Each row has a class, written after it.
[-101  -59  -50  -70   39  459  195  -70  250   79 -147  139  -74  121
  -74  -32    1  -65  -24  -72   95 -196    3  -74  -47   74   85   94
   46  -17   30  -89  -43  -17  -15   67]  V
[-166  159  -88   45   -6 -116   14 -184 -221   95   -5  -89   61  161
 -203 -104  290   34  -52   -3   28   42  -55    3   81 -360   85  -83
 -235  -54  139    8  -10  -86   71 -109]  L
[ 455  -60 -219   19 -135   96 -158 -263  221  -95  118  -36  423   94
  -71  -56 -154    5   43  -11   17   11 -305  149 -158   50  122  116
  -34  126  239   65  191  306  619 -224]  G
[ 185  -96   16   -4   27 -103  -89   30   86  -34  100  -57  151  -11
   87   42  -27   95   52   65   23   56  -36   50   -2   14   -3  -66
   53  104  -68   90    3   50   43  -17]  V
[ 256  -43  -15    0 -118 -127  -75  -22  113   -8  162   54  235   34
  117   99  -47   80    3  102  105   74   86  -20  -93  190   -8 -145
    4  247  -42   44   27   52  -19  -40]  P
[-138  -12   86  -55    8  432  272  -17  229  176 -111   70 -386  228
  -38   50  109   68   18   25  247 -171  352 -164   22   46   42 -102
  -29 -172  -10  -93  -15 -142 -129   73]  K
[ -20  105  -33 -105 -109  -75  -22  -41 -147   21  -23   69  -76  168
  -47   17  127   47  -15   37 -212   55  148  -25  -78    9   59 -129
 -159  104   -6  -45   41   97  -55  -28]  D
[  87   50  -73  -12 -148 -149  -52   -2    2  -58  157   76  209  -78
  -10  -61  -42 -189   28   34   48   80   39  -98 -278   81  -77 -100
  -41   17   15  -30    2  -25    9  102]  V
[-158   40  173  -21   11  173  105    9  281   -7  -34  139   12  111
  -80  -44 -165   49   11  -74  284  -48  175  -71    1  -19  -10  -16
   40   -7   -2  -29   -7   15  -40    3]  L
[-176  115   47 -116 -225  368  284   12  338   77  -33  214 -247  134
   17   66   53  -78   42   80  316  -63  305 -351 -193  359  -38   87
   17 -102   85 -264  -14  -77 -183  147]  V
[  51  168   35  -70 -253 -111   26   13  140  -34  116  -17  210 -134
   14  -85    5   81  100  105   34  258   63 -182 -243  275  -21 -133
 -213   45  211  -67   78  -26   94  -12]  D
[-120  -24   26   11   61 -288   59 -258   78  -35   -4  185   14    9
 -134  -59   59  -24 -139 -208   61  -35  238  204   -7 -286  -84 -177
  -60 -100  -70    0   -1   58   88 -157]  L
[ 360    4 -573   34 -183 -134  -96 -484   25 -122   37   85  585  -82
 -239 -174  413 -149  -37 -195 -193  -87 -479  243 -240 -183  264   92
 -176  221  345 -131  124  155  387 -139]  V
[ 181  206 -168   38 -111  -58 -149   99 -118   71  132 -183    0  312
 -179   49  112  201   92   27 -146  185  118  -62  -28   10  100 -232
 -352   51   51  180  237  156  118 -179]  Q
[-192   44  231   26   11  180  180 -280   68   37  -93   64 -218  157
 -130   -6 -104   50  -84  -25  369 -223  178   39  144  -85   -1  -69
   12 -308  105  -56 -107 -115   31 -156]  G
[-345  192 -173   80  121  -17   66  -19 -249  -97  -32  -18  113  -91
 -115 -181  -74 -113  125 -115  -46 -139   38   47  214 -216  -72   29
  -67 -171   45  -96  -61  -40 -217   88]  W
[ 100   31 -298   12 -106 -248 -115  -24  -25 -100  149 -115  415 -133
   -6 -169   22 -151   71  -57  -16   97   47   35 -245  -84  -49 -100
 -141  -51   29   66   37   39  163  160]  V
[-150  -59   80  -28   80   99  109 -118  173  113   14  142  -86   35
  -34   33  -51  -29  -55  -91  259  -71  376  -32 -104    4 -130  -70
   46  -85   64   62   29  -92   59   79]  K
[ 246 -107  171 -143 -136  -64   81  -41  257   64   21  117  134    4
  -17   18 -132  -12 -122   28  189  -25   84  -40 -232   99   73 -224
  -51  129  -91    3   18   -9  190   67]  W
[  76   61  106  -30 -160 -255   11  -98  161  -52   61  -15  214 -156
   -5  -92  -80  139    7  131  -75  115   57   32  -20   64  -48  -98
  -92  -58   -8   32   -8   69  -52 -114]  G
[   7   26  243  -30  -80 -160   47   74    7   72   35  -17  -99   44
   87  117   -8  141  -37  143   32  146  216 -110   18  142  -40 -126
  -50   18  -40   31   -8  -31 -132  -10]  G
[  -9  -32   76  -77 -111 -582 -190  -73  -56 -264  193   65  750 -278
   84  160 -191 -229  -84  -16  146   68 -269  -56 -134  157 -152   23
  -46  120  -14  -64 -243    7   49  -83]  Q
[ -88  -16   60  -19   68  364  224 -166  206  112 -108   95 -165   81
 -121 -110   23   44  -20 -107  239 -149  184   13  -32 -156   69  -57
    3  -92  133  -85   38 -101  115   30]  K
[-119 -322 -498   90  257  241 -214  -59  297  134  233  303  -75  123
  -59 -189  197 -357  -94 -431  645 -101  439  119 -528 -643 -125 -151
  407  344 -288  201   62 -227  222  332]  K
[-143   15 -222   36   54  135  174  -59   92   90  -87  -46  -14  183
  -74  -31  293   65   37 -108   92 -155  202  -50   57  -84  167  -94
 -179   24   60   76   90  -56   57   28]  V
[ -31  -78  -37  -68   21  163  235 -138    5  128 -121   31 -261    8
  -28   -2  171  -37  -43  -78   72 -271  185   27   24  -72   22    7
  -77 -171   81 -105   16  -95   59   40]  W
[-247  182   61  -28   28  202   72   26  -42   66  -77  -77 -101  380
  -42   12  106  144   80   82  149   24  113 -171   77  -19  110  141
  -47  -37  141  -29    1   64  -55   65]  G
[ -13  -42 -135   46  -90 -261 -124  -47  216 -172  241  294  293  -97
  -31  -66 -211 -464  -12 -277  229   33  177   15 -513  118 -201  -84
   52   45  -58  -21   34  -27  207  120]  L
[ 239 -224  -12  -45  -36 -164   31  -89  155  -87   38  177  117 -289
   92  -20  -35 -230  -66  -18  -38  -26 -131   95 -204  137 -110   49
  132  -88  -47 -120  -74  -36    0   71]  W
[ 136 -107   48  -20   17 -220 -148  -50  197  -73  167  118  373 -140
   43  -42 -138  -53  -40  -72  135  123   30   49 -261    0 -117 -131
   55  161  -30  106   -8   -3  134    6]  G
[ -19  176   39 -101 -168 -216  -36  202    3 -244   74  -70  232 -190
  -52   52 -133  123  267   67  -24  186   28 -207  -35  351 -204   75
 -202  -22  340  -34   39   67   42 -172]  P
[ 230 -113  282 -246 -200   51  109 -139  274  168  -87  126 -339  -37
   78    3  -59  350  -82  241  -24  -31  110  151   56  116   47  -99
  120   22 -127 -109   54  129   49  -91]  P
[ 427 -111  275 -230 -394  296   49   82  426  -91   78  229    8   40
  166  150 -167  132   96  339  118  183 -215 -258 -280  728   10  351
  229  337  261 -196   19  212  -46  -55]  Q
[ 193  -49   41    6 -104 -282  -30 -107   71  -15   77   -4  157 -108
   27    1   32  110  -43   49  -28  100   35   83  -33   44    2 -157
  -88   45   -8   71   26   56   -8  -94]  W
[ 164  -27  -40   50  -95 -263 -155  177  -90   37  160 -134  102 -149
  196   71   62   94   59  209 -151  180  -49  -47    2  190  -68 -156
  -39   38 -165   95    0  -30 -206  -27]  L
[-215   59  105  -17   91  280  232  -82   73   64 -145   47 -246  148
  -65  -29   70   25   24  -52  139 -207  140  -29   66  -76   19   70
   10 -206   62 -132  -42  -54  -82   40]  P
[  52  -78   28  -62   83  -78   39    6 -140  109  -81 -113   16   14
  106   77  254  241  -38   86  -91  -49  -41   44  148  -67  164   12
    5  141  -17   12  -52   37 -132   11]  V
[ 105 -245  236  -34   45   73  260 -273  370   95 -110  138  -64  -34
   22 -124   49   53 -209  -79  109  -81  201  151  -50   -8   82 -116
   20  -66  101   13  -68 -122  329 -104]  D
[-278   55  110  -28   -3 -230  188 -331   43   65  -61  -32  151  275
 -273 -118  212  -23 -249 -318  347  -33  412   62    8 -389   87 -391
 -483 -264  155   70  -96 -154  416  -75]  Q
[ 158  -41  -66   18  -25 -174   -6  122   39  -78  126  -38  191 -211
   86  -15 -115 -120   83   32   34   94   60  -75 -206  173 -110   35
   22   16   71   60   82  -24  108  141]  K
[ 325  -63  -92  -81 -188   -2 -195  159   65  -11  233   81  186  -29
  153  111   20  -68   51  191  -29  184  -65 -169 -299  332  -83   11
   55  155  -60  -61   -9   16 -168   54]  P
[  71   53  -26   -1  -98 -269 -112 -153   10 -165  165    5  396 -104
 -118  -36 -114 -180    2 -130   43  104   -6    5 -229    7 -103 -189
 -251  -68  124    7  -78   -7  170 -113]  Q
[  68 -228  296 -149   43 -284   80 -183  284  109  -18  117  509 -203
  -75   13 -324 -105 -266  -96  294  -90   46   46 -194  -31   38 -373
  -32    9  -85  155  -84  -39  534   81]  V
[  30   -4  254  -29 -117   60  168  -78   88  -51  -75  188  -13   24
   27  -91  -81 -147  -36   83  -45   65  -64  -55 -181  159   11  148
  117  -68  163 -232 -110   30  -34   74]  V
[ -93  -51   46   -9   52  245  173  -61  125  116  -60  -51 -160  124
  -45  -13  105   34  -16   44  218  -80  153  -80   70 -140   66  -59
   -1 -192    0  -10  -45  -99   10   58]  Q
[  74  -72  203  -65  103  -43  -54  -96   11   26    5  -28   59    2
   10  -48  -70  146  -67   27  100  127 -143  128   26 -214   47  -54
   72   54  -27   14  -41   75  109    0]  L
[ 123   -9  -77  -80  -12  220    6   85 -145   89   -2   -1 -330    2
   97   71   79   66   72   95  -44  -14   53  -27  -71   59  -57   36
   99   95   32  -99  106  -67  -64   73]  D
[ 354 -166 -128  -99 -151 -324  -88 -133  250  -44  128   10  579 -292
  -17 -157   15 -119  -68   66  -22   19 -120   50 -262  -45   75 -184
  -92    1  -58   73  -12   13  295   59]  W
[  61 -100   45  -92  -64  231  198 -112  229   96  -77  145 -177  -60
   33  -34   37  -63  -60    5  152 -111   22  -29 -101   25   28   83
   87  -24   35 -187   -5  -42   40   89]  Q
[  49  224  109  116  173 -496  -70  -18  -63  -74  241 -105  374  133
 -200 -259   65  105   39  -66 -216  477  -69  104   32 -283   24 -131
 -364    9  120  171  142   91  158 -112]  L
[  51   22  102   34   21 -263  -44  -64  -31   30   22 -217  231   25
  -37   55  -25  173  -72   71  164   73 -104   25  177 -161   76 -185
 -170  -25  -45  175   -6   -8  182  -89]  K
[ 239  -56  359  108   21  303  143   63  142  172  -31 -120 -556    2
   62  181 -377  203  -33  139  127  -74  270    6  215   87  -17 -335
   58 -199 -296   47  -27  -56 -278 -115]  W
[ 144  -34 -278   -3  -14 -899 -259 -202 -209 -142  104 -207  831 -147
  138  -85  -61 -165  -77   46  -74  148 -249  185  -62 -216   85  110
 -186   30  -65  198   15  348  326  137]  Q
[ -86    8 -163    7    8  166    0 -172  250   90   80  225  173  219
 -274 -182   45 -232  -83 -242  190  -46  247  -12 -344 -294   26 -142
  -76  -73   14   52  121   39  282   97]  K
[ 489 -145   12  -59 -188 -639 -352  195 -250 -165  226 -122  277 -547
  224   78   85 -115   -2  210 -191  259 -585   45 -131  -67  -81  134
  143  153 -148 -181 -127  -10 -103   18]  Q
[ 211   -2   15   14 -133  113  122 -136  224   -2   41   51  106 -133
  -82 -175 -114  -49   32  -56  -40   32  -36   57 -226  174   33 -134
 -150  -19  150   17  142    4  153   55]  P
[ -67   24  -55   43   53   69  117   -3  -16   75   -6    4 -157   99
  -79   -1  131  -64   24  -90   38  -72  199  -52  -52  -34   -8  -84
 -114 -119   33    1   29  -80  -62   46]  W
[ 102    7  165  -58 -186   94  114   95  282  -19   47  188 -181 -205
   29    5 -159 -105   34   29   76  -95  172 -117 -240  329 -216    0
   92 -151  -29 -161  -20 -134 -184   33]  G
[ 184  -81   83  -99 -148 -177    3 -135  223   61   30   -8  120  -55
   11   -6  134  196  -83  147  -86   58   89   21  -53   59   69 -194
 -130  -42  -82   77  -31   74   13 -146]  K
[ -48  -14  144  -91  -59 -383  -45 -286   15 -190  -41  143  490 -105
 -105  -46 -124  -88 -190  -46  106    1 -298  148   98 -218   31   -8
   22  -77    8 -169 -214  118  234 -130]  V
[  19  -46  -49  -18  -31 -362   37  -79  -55   91  -45 -122  123  -86
   97   -8  216   82  -61  130 -104  -52  -46   50  131  -36  140  -95
 -117  -47 -119   49  -35   -1    5   21]  G
[ -29 -144   22 -135   38  318  244 -102  233   65 -133   88 -109   -9
   60   49  145  110  -18    2  161 -235  153  -36   60   70   49   72
   92  -51   44 -155 -102  -56 -116   31]  G
[ 237   51  -19   57  -60   -8  -83 -195  108   82  105  -97   97  113
  -62  -11   21  195    7   12   15   80  -14  119    3  -37   23 -195
 -176  -30   38  111   91  143   82 -133]  P
[-181  -73   20   46   51  -38  151  -79   92  -61  -86  -63   -7   -9
  -65  142  123    8    9 -121  123 -258   95  -19  184  165  -61  -33
 -164 -255   64   92 -146 -130 -102 -149]  P
[  80   53 -128  -10 -128 -336   32  -40   23  -42   54  -85  223 -106
  -43  -46  150  125   57   51  -53    6   99   28   24   76   32 -206
 -227  -79   21   83   75   20   30  -66]  P
[  99 -115  372 -112  -44 -269    0 -166 -104  -81   37   90  232 -114
   46   52 -137   18 -157   77  102   97 -169   76   10  -43   -1 -100
   62  142   55  -61 -163  -12   95  -35]  V
